Below are the code and all the weights of a small trained network. Each question names an input and a target symbol and asks about switching units off, where a switched-off unit gives its printed mean instead of its output.

import numpy as np


def w(rows, s, z=0):
    codes = np.array(rows[::2]) - 128.0
    scale = np.full(codes.shape[1], s)
    scale[-1] = z or s
    return codes * scale


def norm(h):
    return h / np.sqrt((h * h).mean(-1, keepdims=True) + 1e-5)


def f(y):
    return np.maximum(y, 0)


def softmax(a):
    e = np.exp(a - a.max(-1, keepdims=True))
    return e / e.sum(-1, keepdims=True)


def log_softmax(a):
    a = a - a.max(-1, keepdims=True)
    return a - np.log(np.exp(a).sum(-1, keepdims=True))


def net(x, mask):
    ids = ['ΘΛΞΦαβγημτ'.index(c) for c in x.split()]
    T = len(ids)
    res = E[ids] + P[:T]
    r = norm(res)
    for j in range(3):
        rows = slice(3 * j, 3 * j + 3)
        q, k, v = (r @ M[0][rows].T for M in (Q, K, V))
        z = softmax(np.where(np.tri(T) > 0, q @ k.T / 3**0.5, -1e9)) @ v
        o = O[0][rows]
        res = res + np.where(mask[j], z, o[:, -1]) @ o[:, :-1]
    y = f(norm(res) @ A[0][:, :-1].T + A[0][:, -1])
    res = res + np.where(mask[3:7], y, B[0][:, -1]) @ B[0][:, :-1]
    return log_softmax(norm(res)[-1] @ U[:, :-1].T + U[:, -1])


Q, K, V, O, A, B = {}, {}, {}, {}, {}, {}
E = w([
[162,74,176,178,111,150,139,115],'Θ',
[142,6,210,92,118,94,179,45],'Λ',
[172,63,123,145,128,175,140,106],'Ξ',
[156,172,185,46,62,113,123,79],'Φ',
[197,119,43,149,140,146,177,163],'α',
[174,128,42,70,155,192,159,146],'β',
[125,208,145,160,71,82,156,178],'γ',
[173,157,180,126,145,196,172,159],'η',
[78,121,150,134,29,215,96,138],'μ',
[66,97,184,74,124,104,127,179],'τ',
],0.023)
P = w([
[54,98,145,71,65,120,223,47],'0',
[106,119,150,167,173,136,119,60],'1',
[121,120,100,69,78,111,197,116],'2',
[142,136,134,152,180,122,86,106],'3',
[180,106,112,65,84,124,157,159],'4',
[179,142,115,133,171,110,53,140],'5',
[250,87,122,49,70,131,121,182],'6',
],0.015)
Q[0] = w([
[158,69,151,140,114,137,22,128],'h0',
[182,137,133,163,205,79,39,47],'h0',
[5,125,78,149,159,112,88,76],'h0',
[49,195,55,189,157,63,147,110],'h1',
[70,173,134,149,174,189,61,112],'h1',
[180,143,162,168,222,70,59,98],'h1',
[204,85,144,140,152,129,66,73],'h2',
[218,126,152,118,117,104,186,160],'h2',
[105,197,108,185,211,99,59,23],'h2',
],0.031)
K[0] = w([
[209,104,131,93,52,123,80,116],'h0',
[225,69,110,150,135,49,81,65],'h0',
[66,93,124,188,89,159,142,3],'h0',
[32,98,149,129,168,81,205,44],'h1',
[108,58,136,178,200,100,90,109],'h1',
[170,69,163,63,173,54,94,100],'h1',
[214,168,111,82,125,125,122,91],'h2',
[161,158,132,143,101,151,76,205],'h2',
[143,169,132,191,166,136,182,8],'h2',
],0.029)
V[0] = w([
[117,128,250,136,130,84,142,150],'h0',
[21,115,164,32,225,168,102,155],'h0',
[183,64,176,141,196,144,178,86],'h0',
[61,137,161,140,158,49,136,186],'h1',
[97,164,110,81,30,209,100,193],'h1',
[96,42,191,15,175,93,122,119],'h1',
[237,131,154,114,180,71,194,99],'h2',
[160,181,120,215,84,239,88,117],'h2',
[106,65,189,108,217,86,149,186],'h2',
],0.025)
O[0] = w([
[155,84,158,188,68,47,122,106,203],'h0',
[129,135,40,55,59,60,119,179,101],'h0',
[204,79,109,142,186,97,166,143,184],'h0',
[207,87,166,176,184,167,117,136,21],'h1',
[149,97,148,117,84,63,199,180,246],'h1',
[130,208,203,102,201,160,163,90,228],'h1',
[139,56,85,112,157,115,95,51,190],'h2',
[173,250,127,108,168,124,181,108,12],'h2',
[19,85,139,129,115,63,117,138,139],'h2',
],0.018,0.013)
A[0] = w([
[176,172,138,178,192,149,93,69,85],'n0',
[103,175,18,221,150,102,102,67,3],'n1',
[141,149,194,229,161,86,22,87,74],'n2',
[114,249,113,238,156,131,3,116,165],'n3',
],0.03,0.0046)
B[0] = w([
[60,146,88,185,71,93,88,137,249],'n0',
[133,112,229,97,98,206,129,120,163],'n1',
[182,164,111,59,153,158,86,159,248],'n2',
[178,69,129,107,118,107,254,197,167],'n3',
],0.031,0.016)
U = w([
[146,239,105,134,94,64,46,109,109],'Θ',
[107,125,191,71,206,112,64,155,132],'Λ',
[92,177,82,217,191,95,176,109,253],'Ξ',
[149,148,212,77,60,141,155,25,39],'Φ',
[80,102,118,175,65,243,155,83,106],'α',
[129,152,67,1,138,160,143,145,91],'β',
[227,119,120,127,66,207,80,179,68],'γ',
[220,97,50,150,183,34,184,115,147],'η',
[165,239,152,163,96,104,202,222,143],'μ',
[59,100,131,130,34,90,128,220,121],'τ',
],0.0097,0.0037)

Each question gives the input, a string of symbols that net reads in full, and the target symbol t.
The units are the heads (3 rows each of Q, K, V and O) and the neurons (one row each of A and B). Each row of codes is followed by its name. A weight is (code - 128) times the scale printed after its matrix; where a second scale follows, it is the last column's (O, A, B and U).
mask holds one flag per unit, heads first, then neurons. A switched-off unit (its flag False) gives its mean, the last column of its rows in O or B, instead of its output. The means were averaged over made-up inputs and are rounded, as every weight is.
A unit's drop is (log p(t) with every unit on - log p(t) with that unit switched off) / (log p(t) with every unit on - log p(t) with every unit switched off).
The circuit of an input: a set's keep is (log p(t) with only the set's units on - log p(t) with every unit switched off) / (log p(t) with every unit on - log p(t) with every unit switched off). Starting from all 7 units, units are removed one at a time, each time the one whose removal leaves the highest keep (on an exact tie, the one counted first), for as long as the keep stays at least 0.8.
circuit, biggest first: the units of the circuit, biggest drop first
unit that matters most: the unit with the biggest drop
k most important neurons: the k neurons with the biggest drops, biggest first
heads that matter: for each layer, one digit per head in row order, 1 if its drop is at least 0.15 and else 0, layers parted by /
drop when u is switched off: that unit's drop, to one decimal
input τ Φ Θ τ η Λ α, target η: unit that matters most => h2
input τ Φ γ γ Λ, target γ: circuit, biggest first => (h0 h1 n2)
input Φ β Λ, target β: heads that matter => 100
input γ Φ Λ Λ, target η: heads that matter => 100
input Λ α Φ, target α: circuit, biggest first => (h0 h2 n0)
input Φ Φ μ, target μ: heads that matter => 001
input β Λ Φ η Ξ, target η: heads that matter => 100
input Φ γ β γ α, target γ: circuit, biggest first => (n2 h0)
input Φ α τ Θ β γ Ξ, target γ: circuit, biggest first => (h0 h1 n2)
input γ β Λ Λ Φ, target Φ: circuit, biggest first => (h1 h0 h2)
input α η Λ Λ γ Φ β, target γ: circuit, biggest first => (h0 h1 n2 h2)
input η τ η Λ, target η: heads that matter => 000
input τ η μ Θ Φ, target μ: heads that matter => 001
input α α τ Φ Φ μ α, target μ: circuit, biggest first => (h2)
input γ η Φ γ, target μ: circuit, biggest first => (h2 n3 h0)
input Φ Φ α Φ Ξ α, target Ξ: heads that matter => 100
input Θ Φ τ Θ α Θ Θ, target α: circuit, biggest first => (h0 h1)
input α τ Φ τ α β, target β: heads that matter => 110
input τ τ Ξ μ η τ, target Λ: heads that matter => 011
input Θ γ β Λ Ξ, target β: circuit, biggest first => (h0)
input α β α Θ α Θ, target γ: 2 most important neurons => (n2 n1)
input τ μ μ Φ Φ η Φ, target η: circuit, biggest first => (h0 h2)
input Λ Φ α τ γ Ξ Φ, target γ: drop when h1 is switched off => 0.3
input α η β Φ Θ Θ α, target α: drop when n1 is switched off => 0.1
input τ Θ α γ Θ τ, target Λ: drop when n2 is switched off => 0.2
input γ η Φ Ξ, target α: 3 most important neurons => (n1 n0 n2)
